(in the rows, 128 means zero)
Known rows:
(821): [151 150 132  89 131  99 134  81 121 139 113 151 138 103 138 130 129 129
 118 137  75 149 179 141 124 137 108 163 148 168 110]
(876): [148 143 154 125 125 134 119 135  85 167 155 166 142 180  84 114 113 164
 116 174  80  84 136 131 121 160 162 138  53 115 138]
(802): [146 120 100 143 149 111 129 135 153 111 115 109 120  85 141 121 146 123
 141  94 137 153 140 129 122 124 120 103 173 156 121]
(651): [153 138 110 107 136 107 130 103 131 136 116 137 133 107 138 128 130 128
 129 119  96 154 165 141 126 127 109 141 151 160 109]
(391): [154 156 131 100 133  97 132  78 125 146 109 148 145  99 137 140 129 135
 116 140  76 157 181 136 128 141 115 154 149 164 112]
(335): [147  92 146 156 155 140  92 173 133 156 173 116 155 147  87 116 124 153
 146 112 172  85 127 128 123 125 153  92 110 116 157]
(945): [123 138 199 115 120 108 111 115 119 154 145 159 173 130  85 127 110 156
 111 162 115  65 153  96 125 153 157 145  91 112 160]
(43): [138 148 115 109 121  95 143 106 136 118 107 142 127  92 140 121 132 128
 122 123  90 143 157 119 128 133 116 131 145 150 112]
(929): [147 137  91 154 133 113 155 143 140 104 107 111 107  97 156 117 145 127
 129 106 109 150 121 112 133 138 128  76 138 137 113]
(517): [114 126 118  62 104 108 169  70 137  91 127 207  99 127 132  71 130 125
 158 130 107 128 142 144 104 112 116 149 171 152  77]
(1089): [116 112 191  50 123 138 128  74 104 140 179 209 160 185  78  96 107 151
 147 143 133  60 144 146  97 123 168 180 125 117 131]
(160): [137 160 133  94 116  86 145  82 126 124 101 154 135  90 138 126 130 130
 113 137  70 137 171 114 126 142 117 150 140 157 114]
(557): [ 80 120  60 125  90 143 135 138 158 121 126 110  96 113 141 131 125 107
 137  97 164 183 107 149 142  79 103 108 160 101 124]
(1065): [ 82 131 110 153 113 175 162 126 127  85  95  89  84 142 195 170 138  78
 120 138 166 186  54 139 148 116 108 141 154 102 113]
(238): [ 92 106  81 162 100 189 108 188 118 170 179 116 109 201  87 124 111 146
 139 132 173 134  73 165 138  98 153  92  74  59 149]
(95): [ 94 109  58 121 106 155 123 137 152 137 137 104 100 127 139 137 125 107
 145  94 168 197 115 176 140  72  98 120 168 115 122]
(333): [153 137 111 106 136 107 129 105 131 135 117 139 131 108 137 126 131 127
 130 118  95 153 165 142 125 126 109 141 151 162 109]
(618): [148 136 148 171 127 115 105 194  88 151 181 114 133 132 103 109 100 144
  91 208  80  75 116 200 149 150 172 109  65 113 175]
(739): [136 160 181 162 142 101 158 132  97  67 100  85 109  71 212 151 126  76
  72 214  72 124  93 178 157 166 127 160 143 160 139]

Facts:
(1008) | τ d | χ bruge | β (618) | κ senis
(1010) | τ a | χ laplel | β (755) | κ digazu
(1028) | τ a | χ bruge | β (420) | κ geflaru
(1046) | τ b | χ laplel | κ digazu
(1049) | τ c | χ laplel | κ geflaru
(1061) | τ a | χ laplel | β (706) | κ kugel
(1065) | τ b | χ laplel | β (238) | κ skaben
(1078) | τ c | χ bruge | κ senis
(1082) | τ c | χ laplel | κ vapa
(1089) | τ d | χ bruge | β (517) | κ digazu
(1093) | τ a | χ laplel | β (1109) | κ geflaru
(11) | τ c | χ laplel | β (1145) | κ digazu
(1101) | τ a | χ laplel | β (969) | κ skaben
(1109) | τ d | χ bruge | β (631) | κ geflaru
(1111) | τ b | χ laplel | β (207) | κ geflaru
(1114) | τ c | χ laplel | κ skaben
(1116) | τ b | χ laplel | κ senis
(1129) | τ a | χ bruge | β (1146) | κ vapa
(1138) | τ a | χ bruge | β (348) | κ digazu
(1145) | τ c | χ bruge | β (918) | κ skaben
(1146) | τ c | χ laplel | β (1089) | κ digazu
(1160) | τ c | χ bruge | κ geflaru
(1174) | τ a | χ laplel | β (74) | κ digazu
(1177) | τ d | χ bruge | β (11) | κ geflaru
(1200) | τ a | χ laplel | β (64) | κ skaben
(1234) | τ d | χ bruge | β (1010) | κ digazu
(1238) | τ a | χ laplel | β (19) | κ senis
(1240) | τ c | χ laplel | β (210) | κ digazu
(1241) | τ c | χ bruge | κ kugel
(1257) | τ b | χ laplel | κ digazu
(1258) | τ a | χ laplel | β (503) | κ digazu
(129) | τ b | χ laplel | κ digazu
(131) | τ d | χ bruge | β (817) | κ senis
(143) | τ a | χ bruge | β (611) | κ digazu
(153) | τ d | χ bruge | β (556) | κ geflaru
(160) | τ d | χ laplel | κ geflaru
(19) | τ b | χ laplel | β (1046) | κ geflaru
(207) | τ b | χ laplel | β (242) | κ senis
(210) | τ b | χ laplel | β (849) | κ senis
(222) | τ c | χ laplel | κ digazu
(23) | τ c | χ bruge | β (1200) | κ digazu
(235) | τ b | χ bruge | β (330) | κ digazu
(238) | τ b | χ bruge | β (613) | κ vapa
(239) | τ b | χ bruge | κ digazu
(242) | τ a | χ laplel | β (587) | κ senis
(249) | τ b | χ laplel | κ skaben
(297) | τ b | χ laplel | κ kugel
(312) | τ a | χ laplel | β (929) | κ geflaru
(317) | τ c | χ laplel | κ kugel
(330) | τ b | χ laplel | β (1111) | κ kugel
(332) | τ a | χ laplel | β (1065) | κ geflaru
(333) | τ a | χ laplel | κ digazu
(335) | τ c | χ bruge | κ digazu
(34) | τ d | χ bruge | κ skaben
(348) | τ d | χ bruge | β (153) | κ digazu
(387) | τ c | χ laplel | β (131) | κ geflaru
(39) | τ c | χ bruge | β (802) | κ digazu
(391) | τ d | χ laplel | β (592) | κ digazu
(420) | τ c | χ laplel | β (639) | κ senis
(43) | τ a | χ laplel | κ geflaru
(480) | τ a | χ bruge | κ digazu
(5) | τ c | χ bruge | κ senis
(503) | τ d | χ laplel | β (332) | κ geflaru
(517) | τ a | χ laplel | β (630) | κ geflaru
(532) | τ d | χ laplel | β (690) | κ digazu
(553) | τ a | χ laplel | κ skaben
(556) | τ b | χ bruge | β (688) | κ skaben
(557) | τ b | χ laplel | κ geflaru
(56) | τ d | χ bruge | κ digazu
(562) | τ d | χ laplel | κ skaben
(587) | τ d | χ laplel | β (129) | κ vapa
(592) | τ c | χ bruge | β (312) | κ senis
(593) | τ a | χ bruge | κ skaben
(611) | τ a | χ bruge | κ digazu
(612) | τ b | χ laplel | κ digazu
(613) | τ b | χ laplel | κ digazu
(618) | τ a | χ bruge | β (958) | κ vapa
(626) | τ d | χ laplel | κ digazu
(630) | τ a | χ laplel | β (937) | κ digazu
(631) | τ d | χ laplel | β (1129) | κ senis
(635) | τ a | χ laplel | β (873) | κ digazu
(639) | τ a | χ laplel | β (391) | κ kugel
(64) | τ a | χ bruge | κ digazu
(641) | τ b | χ laplel | β (387) | κ geflaru
(645) | τ a | χ bruge | β (23) | κ digazu
(651) | τ a | χ laplel | β (828) | κ digazu
(674) | τ d | χ bruge | β (1028) | κ geflaru
(688) | τ c | χ bruge | β (1078) | κ skaben
(690) | τ c | χ laplel | κ kugel
(698) | τ a | χ laplel | β (1177) | κ kugel
(706) | τ a | χ laplel | β (39) | κ skaben
(716) | τ b | χ bruge | κ geflaru
(739) | τ a | χ laplel | β (1008) | κ skaben
(74) | τ c | χ laplel | β (651) | κ skaben
(755) | τ c | χ bruge | β (1258) | κ skaben
(784) | τ a | χ laplel | κ senis
(798) | τ c | χ laplel | κ geflaru
(802) | τ c | χ laplel | β (143) | κ senis
(817) | τ a | χ bruge | β (698) | κ vapa
(821) | τ d | χ laplel | β (612) | κ digazu
(828) | τ a | χ laplel | κ vapa
(831) | τ a | χ bruge | β (674) | κ vapa
(849) | τ b | χ laplel | β (635) | κ senis
(873) | τ a | χ laplel | β (935) | κ kugel
(875) | τ d | χ bruge | β (532) | κ geflaru
(876) | τ d | χ bruge | κ vapa
(918) | τ c | χ laplel | β (798) | κ skaben
(929) | τ c | χ laplel | κ kugel
(935) | τ b | χ laplel | β (875) | κ skaben
(937) | τ b | χ laplel | β (641) | κ vapa
(945) | τ d | χ bruge | κ geflaru
(95) | τ b | χ laplel | β (317) | κ digazu
(958) | τ b | χ bruge | β (1240) | κ vapa
(969) | τ c | χ bruge | β (831) | κ digazu
(992) | τ a | χ laplel | κ kugel
(999) | τ a | χ bruge | β (739) | κ kugel

Rows:
No name comes twice in this set of rows, the named rows included.
[135 155 119 115 117 101 155 109 125 104  99 140 116 102 152 120 134 122
 115 133  80 136 140 113 131 142 122 129 131 144 108] | (992)
[116 134 174  29 124 134 137  95  81 118 166 163 180 175  92 119 104 137
 115  79 106  33 140 117 102 128 209 183 107  87 178] | (1109)
[128  95 104 131 113 106 136 134 165  93 117 173  59 107 122  42 151 126
 183 142 146 131 136 120 105 109  47  99 145 184  60] | (387)
[140 150 114 114 120  94 141 106 138 121 106 138 129  90 141 126 131 128
 120 125  88 144 157 118 130 134 121 126 147 148 115] | (332)
[133  96 162 165 153 132  95 167 147 144 158 112 159 128  87 123 126 149
 141 114 184  83 124 105 121 133 162  97 123 110 165] | (1078)
[161 167  91 108 120 114 152  99  94 138 109 160 107 138 138 115 134 140
 115 151  33 158 156 150 123 151 122 141 100 158  94] | (587)
[139 164 134 100 118  86 145  82 128 125 101 153 138  87 140 131 129 131
 110 142  71 141 170 114 130 144 118 146 142 155 117] | (503)
[139 130 196 116 136 118  97 112 113 170 157 150 181 141  85 136 108 157
 115 163 120  79 160 125 127 146 155 153 101 123 159] | (1234)
[ 81  89 120 143 110 174  87 169 146 169 182 106 140 164  87 140 106 134
 143 121 215 126  96 159 139  82 141 113 119  69 167] | (235)
[125 129 177 139 125 113 106 139 130 155 153 139 171 128  89 132 111 155
 115 152 135  75 138 104 132 145 166 119  98 103 162] | (1028)
[140 152 115 118 123  94 142 104 138 124 106 137 132  89 141 131 133 131
 117 127  90 150 157 117 133 135 122 124 147 146 117] | (312)
[ 92 110  92 187  98 168 100 216 113 160 196  88 109 159 101 125  97 131
 110 174 157 125  68 216 161  98 160  84  81  63 182] | (958)
[120 137 195 165 120  94 109 179 109 122 167 104 155  88 118 122  95 128
  78 210 105  49 112 165 157 150 173 115  91 106 194] | (999)
[160 153 106 131 143 110 135  86 145 165 105 139 157 109 139 165 136 150
 125 115  98 189 170 114 136 143 132 117 159 144 107] | (635)

Now the same elements, written a new way:
Known rows:
(716): [131  88 171 112 181 171 124 135 117 122 145 143  88 127 171 137 137 120
  85 113 168 102 111 135 109 110  99 183 119  94  50 111 153 155 162 114
 116 152 133  78  80 121 139 136 141]
(160): [137 173 136 130 151 149 129 127 114 103 159 135 163 156 114 126 122 139
 145 108 126 134 150 140 114 125 141  87 130 120  87 106 110 109  92  98
 122  96 138 122 126 118  71 136 116]
(23): [112 154 127  97 123 160 116 150 151 122 157 167 192 149 111 103 174 124
 134 100 135 104 136  84  85 155 177 130 135 138 162 114 145 137 144 150
 105  82 143 132 134 126 141 107 153]
(39): [110 155 122 100 122 156 119 148 147 121 151 164 181 147 114 103 171 125
 138 102 130 103 135  88  94 150 183 126 133 137 162 116 144 135 151 148
 109  86 135 139 130 126 136 103 152]
(1109): [157 136 127  90 154 173 125 156 150 113 156 156 166 122 103 110 142 123
 121  82 141 120 124  93  94 125 170 140 123 114 113 104 135 126 131 147
 112 107 115 135 143 137  98 132 131]
(821): [140 165 132 123 139 139 130 134 149 128 147 126 158 159 104  93 146 139
 156 121 125 134 156 129 132 128 120  97 129 124 130 112 131 111 117 103
 150  87 131 115 139 129 112 119 129]
(929): [ 99 189 154 149 122 145 109 120 118 110 154 134 170 160 104 108 143 115
 154 131 116 109 155 140 114 152 134  88 141 148 139 110 114 109 115 110
 104  83 164 129 134 100 114 103 149]
(5): [110 158 139 124 109 148  94 125 121  92 152 168 179 128 110 117 172  90
 114 102 130 102 138 110  92 157 175 131 135 140 137 112 121 135 157 136
  76  78 160 144 116 114 113 113 151]
(249): [131 132 181 133 175 162 132 133 111 143 141 112  62 142 150 137 116 116
 117 140 160 105 141 168 142  98  36 132 140  99  66 118 134 117 142  82
 122 172 153  78  94 102 111 155 137]
(626): [140 176 145 140 135 129 119 124 123 114 168 124 164 160 113 101 140 136
 152 120 125 127 154 138 117 131 140  99 132 129 106 110 123 117 122  94
 147  81 137 111 128 119 109 122 128]
(297): [112 134 187 149 158 147 121 119 129 146 132 107  63 141 152 117 132 113
 118 166 150 109 137 175 138 100  39 148 129 112  74 105 135 130 155  75
 140 145 142  56  94 106 142 125 152]
(210): [122 123 159  98 139 166 129 134 144 163 116  95  12 130 142 138 158 112
 138 185 151 111 137 156 174 102  94 142 120  95  85 122 136 113 139 100
 142 145 156  55  89 137 128 150 153]
(238): [134  96 165 120 157 168 109 149 151 142 123 131  62 116 149 103 164 115
  92 144 164 103 118 132 123  99  82 190 109 104  96 101 157 170 192 120
 128 127 117  60 103 136 166 111 163]
(1082): [ 87 188 137 144 115 148 100 110 125 110 156 140 165 165 114 104 157 123
 150 136 117 126 149 142 115 137 147  83 137 148 140 102 114 114 116  99
 101  64 147 127 132 102 117  99 150]
(1238): [149 146 115 134 130 143 124 124 142 125 125 120 119 139 108 126 141 115
 136 141 142 124 157 167 145  93 107 121 121 113 149 105 136 124 116 106
 147 105 121 127 141 139  81 140 118]
(532): [148 173 134 108 135 140 131 135 150 132 157 117 154 160 100 104 150 143
 160 130 124 131 153 128 126 130 144  96 128 119 125 113 126 101 109 102
 152  84 140 111 134 136 111 126 135]
(503): [154 173 123 121 161 189 131 168 136 116 161 119 136 139  96  93 126 154
 148 107 129 130 155 129 110 110 148  71 127 107 119  98 122  99  90 115
 117 107 114 121 154 134  70 125 136]
(562): [145 172 155 142 140 142 127 124 122 114 159 126 163 148 102 122 113 113
 143 110 123 119 165 141 119 125 124  96 142 125  96 115 113  94 112 104
 111 115 157 123 133 111  55 137 129]
(235): [130  93 164  96 170 156 131 150 151 147 129 134  88 126 163 117 159 129
 105 134 163 100 114 120 119 109  80 185 118  93  85 114 166 164 190 122
 144 146 127  64  92 129 171 125 151]

Rows:
No name comes twice in this set of rows, the named rows included.
[158 158 145 155 144 134 133 126 111 121 145 129 135 138 122 135 104 107
 125 123 148 107 157 165 117 108 115 129 143 123 126 115 130 106 100  94
 143 128 148 138 132 128  65 155  97] | (553)
[152 159 109 120 150 175 134 140 139 138 144 128 130 149 116 113 107 122
 118 119 138 143 132 155 100  79 103 114 139 105 130 104 132 112  93 107
 147 131  97 142 160 156  88 151 108] | (517)
[146 138 142 115 151 144 117 129 120  96 155 163 180 124 117 117 139 107
 114  77 140 115 132 102  84 137 174 138 125 123  87 102 137 136 133 127
 109  91 132 124 115 128  88 134 122] | (945)
[ 89 154 127 140 131 173 123 139 148 103 129 144 170 157  81 118 177 154
 166 125 137 112 174 141 153 146 136  62 124 142 168 116 154 127 120 118
  96  99 168 138 141  90  91 104 145] | (420)
[110 163 143 122 124 141  99 131 122 103 167 174 195 150 131 108 165 121
 132  91 132 101 129  98  74 164 173 133 136 139 137 113 133 130 159 124
 101  74 154 132 120 118 139 107 148] | (335)
[134 106 172 116 165 146 112 137 123 135 144 140  90 134 175 123 152 121
  91 125 163  95 115 133 114 116  79 198 121 101  66 109 145 160 190 102
 136 134 133  65  85 124 168 128 142] | (239)
[149 143 147 133 131 123 105 120 135 100 145 152 182 125 115 101 162  97
 113  99 130 122 136 108 101 142 165 151 116 138 108  92 128 152 156 119
 123  58 131 109 128 127 116 105 138] | (876)
[162 120 124 108 118 121 122 133 152 140 124 143 123 117 125 122 158 101
 119 141 147 109 131 108 111 117 184 177 107 121 140 106 155 147 137 140
 157  78 127 107 121 173 118 127 118] | (618)
[ 84 173 123  94 119 150 125 112 165 134 143 149 187 192 107 117 157 135
 167 127 114 137 140 119 124 147 130  74 145 133 154 114 134 115 108 107
 124 109 151 134 136 106 133 119 127] | (11)
[135 165 137 113 138 192 116 168 138 125 160 159 171 120  92 110 150 102
 121  89 138  89 140  93  85 141 178 123 147 134 158 119 139 117 141 162
  73 119 147 148 143 127 105 114 162] | (755)
[158 134 115 126 133 148 115 139 154 128 132 146 139 112 116  93 147  92
  91 121 152 116 128 126  89  97 132 173 119 123 146  96 146 155 159 137
 148  84  82 128 153 169 127 117 126] | (1129)
[157 134 128  85 140 156 136 149 142 125 142 155 156 131 105 126 141 114
 131  94 133 115 129  82 104 138 209 141 115 117 104 107 140 120 122 152
 121  98 137 120 125 147  89 138 126] | (875)
[110 204 117 121 125 182 113 152 144 129 169 131 154 166 106  88 144 131
 154 118 116 131 142 127  88 124 122  71 154 129 157 112 113 102 126 123
 113  88 122 141 161 137 140 110 154] | (1146)
[137 138 127  84 124 131 121 100 182 125 124 163 189 129  89 120 160  80
 109  98 128 143 128 103 122 131 129 141 130 122 121 108 137 146 171 145
 116 101 130 143 131 127 108 143 124] | (131)
[121 142 135 121 122 121 139  88 168 150 110 129 154 164 106 132 126  96
 133 153 137 142 149 155 132 101  79 120 126 126 152 105 151 137 114 100
 174 132 127 131 147 131 102 142  97] | (698)

Now the same elements, written a new way:
Known rows:
(242): [108 170  79 133 128 151 136 171 124 108 105 114 121 139 116 154 151 150
 157 146 127 103 109 179 156 170]
(587): [124 112 131  98 141 134 119 107 142  91 117 156  90 121 147 143 134 160
 131 157 106 110 140 125 118 127]
(618): [136 136 125 138 117  59 134 119 103 138  59  97 159  64  82 129 170 106
 196  52 169 156  93 195  85 139]
(1160): [142 141 151 117 110 102 102 116 119 164 154 154 151 151  95  79 138  91
 160  92 111 181 137 104 101 115]
(1111): [104  76 163 124 157 156 134 118 137 108 138 131 129 121 157 182  87 156
  47 152 163 107 108  98 156 116]
(873): [104 133  96 147  76 144 168 179 116  92 126 107  68 133 172 113 145 142
 129 144 132 137 149 173 143 178]
(918): [201 148  64 114 156 199 152  79 117 176 178 162 108 169 118 130 143 149
 127 202  79 166 149 147 142 117]
(802): [113 156 113  81 144 154  97 131 126 112 134 180 114 162 111 139 134 165
 149 160  87 135 129 123 139 150]
(317): [132 140 103  99 128 147 131 121 121 121 127 171 102 143 142 119 108 167
 128 155  83 154 164 114 120 138]
(517): [133 191  55 168 126 133 160 185 159 109  82 100 156 137 140 125  80 149
 148 137  87  45 161 120 145 144]
(11): [200 154  79  89 164 181 140  77 121 169 156 150  88 140 130 138 167 142
 145 202  80 138 160 139 133 111]
(1046): [109  71 170 117 161 148 133 108 138 101 135 120 115 103 166 179 107 151
  56 159 160  87 117 102 148 111]
(755): [139 136 146 121 103 102 111 120 116 163 155 160 153 155  97  77 128  96
 153  84 113 200 137 104 100 118]
(532): [ 93 100 166 103  92 146 115 142 132  80 165 148  45 143 186 109 145 142
 105 168 112 135 154 120 132 147]
(1101): [126 151  69 153 110 141 171 162 117 114  89 113 120 120 137 139 114 164
 132 132 127 135 133 177 141 167]
(210): [ 71  76 179 100 167 151 105 123 129  94 130 143 125 126 134 203 115 164
  61 143 182 117  72 114 164 134]
(1078): [121 154 157 103 122 110  74 126 120 156 165 157 148 171  76  91 164  84
 175  97 117 166 109 107 117 124]
(784): [111 172  77 134 131 152 137 170 125 109 107 112 118 140 117 154 150 148
 158 147 124  99 111 177 159 169]
(645): [142 147 122 160  98  86 137 143 115 152 113  78 149 105 105  93 163  76
 179  80 148 131 122 167 108 133]

Rows:
No name comes twice in this set of rows, the named rows included.
[132 143 104  95 131 147 124 125 125 120 126 175 109 144 134 124 108 169
 132 154  81 150 156 118 125 141] | (1049)
[134 139 115  88 134 136 118 114 124 114 120 166  99 122 140 123 121 167
 142 159  80 131 162 121 116 138] | (222)
[199 148  74 106 158 196 144  79 117 172 181 158 103 163 117 131 156 146
 132 207  77 155 148 148 145 118] | (798)
[138 130 163 106 109  88  96 105 112 153 144 149 137 123 100  78 150  93
 171  92 112 172 136 115  89 117] | (969)
[134 136 116  81 135 132 121 103 134  97 121 170  93 124 138 127 142 164
 156 158  78 119 157 123 109 136] | (1082)
[115  61 216 133 140  94 112  91 139 127 158 106 150 108 127 138 154  73
  97  92 193 109  89  93 115  86] | (238)
[142 153 109 177  90 101 150 157 115 163 125  90 160 134 104  92 142  78
 162  74 152 160 119 157 119 136] | (593)
[132 152  66 152 113 138 169 158 118 114  87 106 115 114 143 136 117 158
 139 137 121 121 141 173 136 161] | (1061)
[211 149 108 131 136 152 131  77 112 222 203 140 145 172  86  88 173  70
 154 136 113 201 131 129 120  91] | (1145)
[119 115 147 105 183 135 137 130 186 100  99 117 132 119 182 193  91 135
  85 147 150  13 144  33 144  84] | (937)
[ 77  54 189 129 113 164 142 142 136  87 184 133  83 152 193 151 106 138
  27 158 174 131 120  91 165 135] | (935)
[137 140 130 152  95  79 138 135 120 132 113  86 137 102 106  99 186  75
 191  79 152 126 114 174 100 135] | (831)
[133 113 174 126 119  90  91 105 123 149 137 132 140 119 107  95 140  90
 145  90 134 156 120 116  99 103] | (1234)

